Below are the code and all the weights of a small trained network. Each question names an input and a class and asks about switching units off, where a switched-off unit gives its printed mean instead of its output.

import numpy as np


def w(rows, s, z=0):
    codes = np.array(rows[::2]) - 128.0
    scale = np.full(codes.shape[1], s)
    scale[-1] = z or s
    return codes * scale


def norm(h):
    return h / np.sqrt((h * h).mean(-1, keepdims=True) + 1e-5)


def f(y):
    return y / 2 * (1 + np.tanh(0.7978845608 * (y + 0.044715 * y**3)))


def log_softmax(a):
    a = a - a.max(-1, keepdims=True)
    return a - np.log(np.exp(a).sum(-1, keepdims=True))


def net(x, mask):
    res = np.array(x, float).reshape(1, 2) / 4 @ E
    u = 0
    for l in range(3):
        y = f(norm(res) @ A[l][:, :-1].T + A[l][:, -1])
        res = res + np.where(mask[u : u + 3], y, B[l][:, -1]) @ B[l][:, :-1]
        u += 3
    return log_softmax(norm(res)[-1] @ U[:, :-1].T + U[:, -1])


A, B = {}, {}
E = w([
[188,137,1,202,119,106,182],'x0',
[125,210,185,135,150,150,135],'x1',
],0.0083)
A[0] = w([
[214,184,133,228,99,35,167,73],'0.n0',
[160,217,2,169,63,72,177,254],'0.n1',
[123,155,157,181,200,80,162,159],'0.n2',
],0.0073,0.00052)
B[0] = w([
[69,48,253,98,148,102,99,206],'0.n0',
[165,100,37,44,84,106,158,255],'0.n1',
[164,180,189,76,159,41,213,147],'0.n2',
],0.012,0.0092)
A[1] = w([
[213,71,97,133,183,108,217,82],'1.n0',
[88,44,125,32,2,161,123,201],'1.n1',
[145,90,153,143,109,97,127,2],'1.n2',
],0.0059,0.00085)
B[1] = w([
[157,132,47,96,113,64,160,162],'1.n0',
[6,78,24,117,173,70,130,254],'1.n1',
[81,181,125,91,182,163,125,132],'1.n2',
],0.013,0.009)
A[2] = w([
[254,191,206,84,128,139,44,178],'2.n0',
[8,41,179,82,41,163,144,128],'2.n1',
[83,57,74,126,174,146,121,255],'2.n2',
],0.0056,0.0021)
B[2] = w([
[187,197,87,178,118,183,171,156],'2.n0',
[208,35,73,101,101,47,163,221],'2.n1',
[255,94,131,89,227,1,71,254],'2.n2',
],0.0086,0.0066)
U = w([
[124,83,50,119,122,21,130,255],'0',
[157,242,175,211,70,254,149,1],'1',
],0.0086,0.00086)

Each question gives the input, the list of numbers given to net, and the class t.
The units are the neurons (one row each of A and B). Each row of codes is followed by its name. A weight is (code - 128) times the scale printed after its matrix; where a second scale follows, it is the last column's (A, B and U).
mask holds one flag per neuron, layer by layer. A switched-off neuron (its flag False) gives its mean, the last column of its row in B, instead of its output. The means were averaged over made-up inputs and are rounded, as every weight is.
A unit's drop is (log p(t) with every unit on - log p(t) with that unit switched off) / (log p(t) with every unit on - log p(t) with every unit switched off).
top k neurons: the k neurons with the biggest drops, biggest first
k most important neurons of layer l: the k neurons of layer l with the biggest drops, biggest first
drop when u is switched off: that unit's drop, to one decimal
input [-2,5], class 1: top 2 neurons : [1.n1 0.n1]
input [-1,2], class 1: top 3 neurons : [1.n1 0.n1 0.n0]
input [1,5], class 1: 2 most important neurons of layer 2 : [2.n2 2.n1]
input [-7,7], class 1: top 2 neurons : [0.n1 1.n1]
input [-5,4], class 1: top 2 neurons : [0.n1 1.n1]
input [-5,8], class 1: most important neuron of layer 0 : [0.n1]
input [0,3], class 1: top 2 neurons : [1.n1 0.n1]
input [0,2], class 1: drop when 1.n1 is switched off : 0.9
input [-3,8], class 1: drop when 1.n1 is switched off : 0.5
input [-2,2], class 1: drop when 0.n0 is switched off : 0.7
